Below are the code and all the weights of a small trained network. Each question names an input and a class and asks about switching units off, where a switched-off unit gives its printed mean instead of its output.

import numpy as np


def w(rows, s, z=0):
    codes = np.array(rows[::2]) - 128.0
    scale = np.full(codes.shape[1], s)
    scale[-1] = z or s
    return codes * scale


def norm(h):
    return h / np.sqrt((h * h).mean(-1, keepdims=True) + 1e-5)


def f(y):
    return np.maximum(y, 0)


def log_softmax(a):
    a = a - a.max(-1, keepdims=True)
    return a - np.log(np.exp(a).sum(-1, keepdims=True))


def net(x, mask):
    res = np.array(x, float).reshape(1, 7) / 4 @ E
    u = 0
    for l in range(3):
        y = f(norm(res) @ A[l][:, :-1].T + A[l][:, -1])
        res = res + np.where(mask[u : u + 4], y, B[l][:, -1]) @ B[l][:, :-1]
        u += 4
    return log_softmax(norm(res)[-1] @ U[:, :-1].T + U[:, -1])


A, B = {}, {}
E = w([
[77,193,150,243,117,133,172,83,49,109,154],'x0',
[36,139,204,87,210,43,152,138,129,101,169],'x1',
[147,168,158,159,111,22,111,97,98,43,155],'x2',
[215,160,164,74,142,71,30,188,122,133,204],'x3',
[155,73,43,86,98,183,120,107,228,119,4],'x4',
[79,137,139,104,140,99,204,113,163,82,115],'x5',
[165,137,138,83,123,50,151,118,153,80,55],'x6',
],0.0047)
A[0] = w([
[223,140,132,84,138,106,114,140,156,110,101,2],'0.n0',
[43,118,119,123,127,89,243,85,153,81,37,63],'0.n1',
[76,80,215,78,168,160,84,194,129,147,178,47],'0.n2',
[115,60,40,208,5,253,131,112,191,206,91,40],'0.n3',
],0.0037,0.0036)
B[0] = w([
[193,129,141,36,51,63,78,132,72,133,110,159],'0.n0',
[40,128,67,104,123,188,149,164,151,16,137,205],'0.n1',
[164,41,141,97,181,120,135,144,82,247,96,175],'0.n2',
[163,101,2,172,94,225,78,92,81,199,67,253],'0.n3',
],0.0055,0.0038)
A[1] = w([
[94,205,177,189,119,119,160,107,3,154,254,54],'1.n0',
[197,99,153,118,100,102,97,185,200,94,97,38],'1.n1',
[199,115,162,91,99,93,103,89,159,42,89,35],'1.n2',
[121,117,169,176,159,7,148,112,134,44,123,5],'1.n3',
],0.0062,0.0022)
B[1] = w([
[205,124,246,225,118,64,90,239,42,20,13,254],'1.n0',
[149,191,175,88,38,113,185,143,69,234,136,185],'1.n1',
[97,172,163,1,61,84,57,59,128,141,169,186],'1.n2',
[115,145,38,182,187,221,44,41,94,167,182,190],'1.n3',
],0.0061,0.0064)
A[2] = w([
[61,117,130,100,132,155,249,139,201,23,115,4],'2.n0',
[130,40,213,101,215,116,129,199,185,222,202,21],'2.n1',
[228,88,101,117,167,120,110,175,110,138,162,100],'2.n2',
[2,119,153,127,71,107,232,135,100,112,94,67],'2.n3',
],0.0049,0.0024)
B[2] = w([
[103,173,152,186,109,120,210,85,205,77,142,217],'2.n0',
[129,95,115,181,200,111,157,157,221,190,193,228],'2.n1',
[29,106,136,155,160,108,254,107,178,96,113,255],'2.n2',
[136,180,120,69,129,112,206,175,184,109,118,213],'2.n3',
],0.0085,0.0023)
U = w([
[41,150,109,139,127,144,239,104,196,65,111,86],'0',
[163,135,215,208,146,84,93,190,57,67,106,213],'1',
[184,162,146,31,52,65,80,120,129,179,134,147],'2',
[171,61,30,169,77,252,108,111,120,183,81,149],'3',
[79,144,97,130,151,108,62,51,121,83,184,3],'4',
[127,48,145,139,205,103,151,182,191,211,180,135],'5',
],0.011,0.0024)

Each question gives the input, the list of numbers given to net, and the class t.
The units are the neurons (one row each of A and B). Each row of codes is followed by its name. A weight is (code - 128) times the scale printed after its matrix; where a second scale follows, it is the last column's (A, B and U).
mask holds one flag per neuron, layer by layer. A switched-off neuron (its flag False) gives its mean, the last column of its row in B, instead of its output. The means were averaged over made-up inputs and are rounded, as every weight is.
A unit's drop is (log p(t) with every unit on - log p(t) with that unit switched off) / (log p(t) with every unit on - log p(t) with every unit switched off).
The circuit of an input: a set's keep is (log p(t) with only the set's units on - log p(t) with every unit switched off) / (log p(t) with every unit on - log p(t) with every unit switched off). Starting from all 12 units, units are removed one at a time, each time the one whose removal leaves the highest keep (on an exact tie, the one counted first), for as long as the keep stays at least 0.8.
units of the circuit, in order: the units of the circuit, biggest drop first
most important unit: the unit with the biggest drop
k most important neurons: the k neurons with the biggest drops, biggest first
drop of u: that unit's drop, to one decimal
input [-6,5,3,-1,-4,0,-4], class 5: most important unit	0.n2
input [-6,3,3,6,-5,-6,-7], class 5: 2 most important neurons	(2.n1, 0.n2)
input [3,6,-4,-3,1,-7,0], class 5: 2 most important neurons	(0.n2, 1.n0)
input [-6,4,3,-3,0,0,4], class 2: 3 most important neurons	(1.n2, 1.n1, 2.n2)
input [-1,3,4,-3,3,-6,7], class 2: 2 most important neurons	(1.n2, 1.n1)
input [2,0,8,-1,3,-7,6], class 2: 2 most important neurons	(1.n2, 1.n1)
input [1,4,-4,8,-1,2,5], class 5: units of the circuit, in order	(2.n1, 1.n0)
input [-4,3,-6,3,-8,-2,3], class 5: 2 most important neurons	(0.n2, 2.n1)
input [-7,6,5,7,-6,-2,1], class 5: 3 most important neurons	(2.n1, 0.n2, 2.n2)
input [-4,-7,7,-4,-4,4,7], class 2: 2 most important neurons	(1.n2, 1.n1)
input [-3,7,4,-3,6,-7,6], class 2: drop of 1.n1	0.2
input [-8,4,2,8,-2,6,-2], class 5: drop of 2.n1	0.6
input [-3,-8,3,3,-2,-8,1], class 2: drop of 1.n3	0.5
input [2,-5,6,0,5,2,8], class 2: units of the circuit, in order	(1.n2)
input [4,1,0,-8,-8,8,-4], class 1: drop of 1.n0	2.3
